[[ 0.52 -1.31  2.71  2.06  0.19 -4.96  0.57]
 [-1.47 -1.84  2.48  2.14  5.05 -1.92 -4.77]
 [-1.04  1.48  2.91 -1.06  3.43  1.48  1.19]
 [-5.44  4.06  2.24 -0.46  0.31 -3.45 -1.53]
 [-0.58 -0.06 -0.43  2.23  1.73  3.02  1.03]
 [-1.45 -1.75 -1.47 -4.45 -1.30  3.23  1.96]
 [ 3.71 -0.13  0.18 -2.14  4.14 -2.28  1.66]
 [-4.01  1.04  0.24 -1.53 -0.89 -1.73 -1.12]
 [ 1.16 -1.49  1.15 -1.60  3.99  4.87  2.84]
 [-1.41 -1.69  0.31 -1.28  1.81  2.90  2.32]
 [-1.36 -2.78 -0.48  1.03 -5.66  2.11 -0.31]] -> -1.41

[[ 1.53  1.46  4.26  0.05  1.36 -3.22 -0.49  2.67 -1.37 -1.04 -1.86 -3.98
  -2.32  0.10]
 [-0.45 -1.74 -3.39  0.12 -1.54  2.97  1.78 -2.40  1.71  0.65  2.68  3.26
   2.55 -0.13]
 [ 3.64 -1.76  1.10  0.68 -1.33  0.78  4.89 -0.44  1.74 -1.01  3.45 -0.52
   1.91  0.00]
 [ 3.67 -1.70  1.12  0.67 -1.33  0.77  4.85 -0.39  1.74 -1.01  3.44 -0.60
   1.88 -0.03]
 [ 1.03  1.00  2.86  0.02  0.92 -2.18 -0.39  1.81 -0.95 -0.74 -1.29 -2.64
  -1.55  0.09]
 [-3.06  1.45 -1.15 -0.61  1.09 -0.46 -4.18  0.20 -1.47  0.82 -2.90  0.69
  -1.49  0.00]
 [-2.94 -0.86 -4.70 -0.26 -0.85  2.90 -1.20 -2.47  0.75  1.44  0.74  4.12
   1.60 -0.10]
 [-0.51 -1.02 -2.24  0.08 -0.95  1.88  0.89 -1.54  0.98  0.49  1.54  2.11
   1.55 -0.03]
 [-2.26 -0.90 -4.01 -0.21 -0.90  2.65 -0.59 -2.25  0.84  1.17  1.00  3.62
   1.62 -0.07]
 [-1.94 -1.15 -4.04 -0.10 -1.04  2.80 -0.10 -2.39  1.05  1.12  1.38  3.66
   1.87 -0.11]
 [-1.10 -0.81 -2.56 -0.07 -0.74  1.88  0.16 -1.53  0.77  0.70  1.04  2.32
   1.32 -0.05]
 [-1.74 -0.97 -3.53 -0.11 -0.89  2.41 -0.19 -2.08  0.92  0.97  1.10  3.23
   1.64 -0.09]] -> -1.10

[[-3.36 -0.50  1.50  4.69  0.70  0.39 -2.99  0.32 -1.58]
 [-4.26 -0.01  0.90  3.45  0.48 -1.35 -2.47  0.45 -1.46]
 [-0.42  2.33  1.59  1.39 -4.14 -1.50  1.44  1.54  0.27]
 [-1.30  1.81 -0.23  0.83 -3.12 -1.12  0.38  0.73 -0.15]
 [ 4.49 -3.84  1.14 -2.27 -2.16 -1.70  4.67 -3.94 -2.27]] -> -1.30

[[-0.60  1.79 -2.64  0.79  1.06  3.29 -0.86 -0.33 -0.34  3.10  1.43 -0.74
  -3.62 -0.04  2.34]
 [-1.10  2.10 -2.07  1.41  0.74  2.02  0.47 -0.43 -2.28  2.13  1.00 -1.36
  -4.58 -0.24  1.54]
 [-0.99 -0.05  1.97  0.81 -1.19 -3.31  2.72  0.08 -3.36 -2.99 -0.45 -0.14
  -0.26 -0.43 -2.69]
 [ 1.38 -2.05  0.68 -1.75 -0.24 -0.09 -1.99  0.43  4.24 -0.33 -0.88  1.42
   4.32  0.50  0.20]
 [-0.21  1.80 -2.68  0.32  1.10  3.26 -1.23 -0.37 -0.07  3.31  0.95 -0.69
  -3.09  0.01  2.48]
 [ 1.19 -2.22  1.70 -1.67 -0.55 -1.47 -0.87  0.47  2.86 -1.63 -1.26  1.26
   4.64  0.48 -1.03]
 [ 0.40 -1.39  2.60 -0.42 -1.15 -3.53  1.40  0.37 -0.51 -3.29 -1.04  0.71
   2.88  0.06 -2.70]
 [-0.24  1.70 -2.72  0.33  1.12  3.41 -1.23 -0.50  0.30  3.27  0.98 -0.67
  -2.95  0.12  2.48]] -> 0.40

[[ 0.53 -0.63  2.76  2.78  0.72  1.54  2.41 -3.20 -3.83 -2.87 -1.36 -1.94]
 [-0.54 -1.27  1.71  2.37  1.15 -0.03  1.07 -4.59 -4.64 -4.07 -0.34 -0.21]
 [-1.34  0.90  0.22  2.03  1.40  0.63 -1.21 -2.59 -3.70 -3.62  0.03 -0.97]
 [ 0.39 -1.58  0.67  0.05  0.58 -1.25 -0.57 -4.77  0.42 -3.71  0.24 -0.77]
 [-0.30 -2.95  2.15  0.72  0.30 -2.49  2.89 -1.59  0.05  0.70  1.43  2.39]
 [ 0.26 -1.38 -0.32 -1.15  0.15 -1.91 -1.15 -2.97  2.29 -1.92  0.82  0.18]
 [ 0.60 -0.79  1.65  1.88  0.17  1.50  2.23 -2.30 -4.64 -1.99 -1.68 -0.67]
 [ 0.11 -3.71  2.70  0.64  0.34 -2.99  3.26 -2.84  0.83  0.06  1.49  2.12]
 [ 0.05 -1.60 -0.05 -1.15 -0.22 -2.12  0.25 -0.42  2.39  0.91  1.18
   1.64]] -> 0.11

[[ 4.64  3.32 -0.38 -1.85 -2.50  3.01]
 [ 1.94  0.13  1.77 -2.60 -1.44  2.30]
 [-0.89 -0.78  0.45  1.21  2.11 -1.23]
 [-0.22  0.81  1.34 -0.06  0.33 -1.23]
 [ 5.18  3.70  0.03 -3.54 -4.56  5.26]
 [ 1.60 -0.49 -2.87 -3.87  0.96  1.78]
 [-0.66 -0.61 -1.46  0.81 -1.45  0.82]] -> 1.60
